Here is a tiny trained network, its code and every weight. The questions are about switching its units off for an input and a target symbol, where a switched-off unit gives its printed mean instead of its output.

import numpy as np


def w(rows, s, z=0):
    codes = np.array(rows[::2]) - 128.0
    scale = np.full(codes.shape[1], s)
    scale[-1] = z or s
    return codes * scale


def f(y):
    return y / 2 * (1 + np.tanh(0.7978845608 * (y + 0.044715 * y**3)))


def softmax(a):
    e = np.exp(a - a.max(-1, keepdims=True))
    return e / e.sum(-1, keepdims=True)


def log_softmax(a):
    a = a - a.max(-1, keepdims=True)
    return a - np.log(np.exp(a).sum(-1, keepdims=True))


def net(x, mask):
    ids = ['αγζθμξ'.index(c) for c in x.split()]
    T = len(ids)
    res = E[ids] + P[:T]
    q, k, v = (res @ M[0].T for M in (Q, K, V))
    z = softmax(np.where(np.tri(T) > 0, q @ k.T / 4**0.5, -1e9)) @ v
    res = res + np.where(mask[0], z, O[0][:, -1]) @ O[0][:, :-1]
    y = f(res @ A[0][:, :-1].T + A[0][:, -1])
    res = res + np.where(mask[1:9], y, B[0][:, -1]) @ B[0][:, :-1]
    return log_softmax(res[-1] @ U[:, :-1].T + U[:, -1])


Q, K, V, O, A, B = {}, {}, {}, {}, {}, {}
E = w([
[164,94,133,137,89,128],'α',
[178,194,56,65,102,123],'γ',
[88,161,82,77,47,196],'ζ',
[91,138,179,3,102,52],'θ',
[87,224,146,135,109,140],'μ',
[61,120,70,159,43,61],'ξ',
],0.014)
P = w([
[222,135,184,197,95,57],'0',
[171,95,3,182,129,97],'1',
[165,93,20,193,141,106],'2',
[183,111,22,209,165,94],'3',
[185,109,15,212,146,102],'4',
[233,116,27,203,155,83],'5',
],0.0057)
Q[0] = w([
[114,83,166,126,188,132],'h1',
[162,175,22,149,62,167],'h1',
[158,219,42,119,1,29],'h1',
[109,195,104,93,78,111],'h1',
],0.051)
K[0] = w([
[125,112,112,139,194,146],'h1',
[100,105,147,11,88,84],'h1',
[164,191,212,77,2,78],'h1',
[151,127,137,117,70,119],'h1',
],0.056)
V[0] = w([
[73,74,146,72,102,204],'h1',
[25,249,126,191,142,94],'h1',
[144,94,180,126,180,73],'h1',
[216,202,139,20,217,174],'h1',
],0.013)
O[0] = w([
[215,224,189,102,95,106,85],'h1',
[50,150,8,40,116,194,244],'h1',
[90,144,162,146,254,217,2],'h1',
[16,172,119,222,141,83,113],'h1',
],0.0089,0.004)
A[0] = w([
[128,190,118,122,229,106,49],'n1',
[75,187,198,129,127,183,159],'n2',
[153,127,126,160,69,144,62],'n3',
[134,134,250,131,119,136,2],'n4',
[194,79,155,198,163,181,140],'n5',
[154,93,146,118,137,183,58],'n6',
[149,158,70,195,101,146,186],'n7',
[83,146,147,183,146,77,124],'n8',
],0.02,0.0062)
B[0] = w([
[147,243,176,118,217,60,148],'n1',
[46,166,55,81,134,177,158],'n2',
[136,203,148,114,210,65,188],'n3',
[120,77,118,176,1,51,133],'n4',
[233,103,136,35,161,235,144],'n5',
[76,131,165,168,152,52,137],'n6',
[142,114,165,198,90,157,254],'n7',
[120,64,147,124,220,101,166],'n8',
],0.016,0.018)
U = w([
[185,103,157,83,175,179,72],'α',
[128,140,99,125,116,206,228],'γ',
[148,86,167,161,173,129,2],'ζ',
[208,196,173,143,138,118,184],'θ',
[129,155,140,93,214,161,14],'μ',
[114,75,131,1,137,52,236],'ξ',
],0.0052,0.0043)

Each question gives the input, a string of symbols that net reads in full, and the target symbol t.
The units are the heads (4 rows each of Q, K, V and O) and the neurons (one row each of A and B). Each row of codes is followed by its name. A weight is (code - 128) times the scale printed after its matrix; where a second scale follows, it is the last column's (O, A, B and U).
mask holds one flag per unit, heads first, then neurons. A switched-off unit (its flag False) gives its mean, the last column of its rows in O or B, instead of its output. The means were averaged over made-up inputs and are rounded, as every weight is.
A unit's drop is (log p(t) with every unit on - log p(t) with that unit switched off) / (log p(t) with every unit on - log p(t) with every unit switched off).
The circuit of an input: a set's keep is (log p(t) with only the set's units on - log p(t) with every unit switched off) / (log p(t) with every unit on - log p(t) with every unit switched off). Starting from all 9 units, units are removed one at a time, each time the one whose removal leaves the highest keep (on an exact tie, the one counted first), for as long as the keep stays at least 0.8.
units of the circuit, in order: the units of the circuit, biggest drop first
top k neurons: the k neurons with the biggest drops, biggest first
drop when u is switched off: that unit's drop, to one decimal
input θ ζ γ μ θ, target μ: units of the circuit, in order : [h1 n1 n2]
input α α ζ ξ, target α: units of the circuit, in order : [h1 n5]
input α γ μ μ γ μ, target α: units of the circuit, in order : [n5 h1]
input μ θ ξ, target ζ: units of the circuit, in order : [h1 n8 n2]
input ζ γ ζ ξ, target θ: units of the circuit, in order : [h1 n3]
input ξ ζ ζ μ γ, target ξ: units of the circuit, in order : [h1 n7]
input ξ γ μ, target ξ: units of the circuit, in order : [h1 n7]
input ξ μ α, target ξ: top neuron : [n6]
input μ γ γ θ γ μ, target μ: units of the circuit, in order : [h1 n2 n8]
input γ γ ξ ξ μ, target ζ: top 2 neurons : [n8 n7]
input μ ζ γ ζ, target γ: drop when h1 is switched off : 0.7
input μ ζ ζ μ, target γ: drop when h1 is switched off : 0.4
input ζ ζ ξ, target θ: drop when h1 is switched off : 0.9
input μ γ ζ γ, target γ: drop when h1 is switched off : 0.4
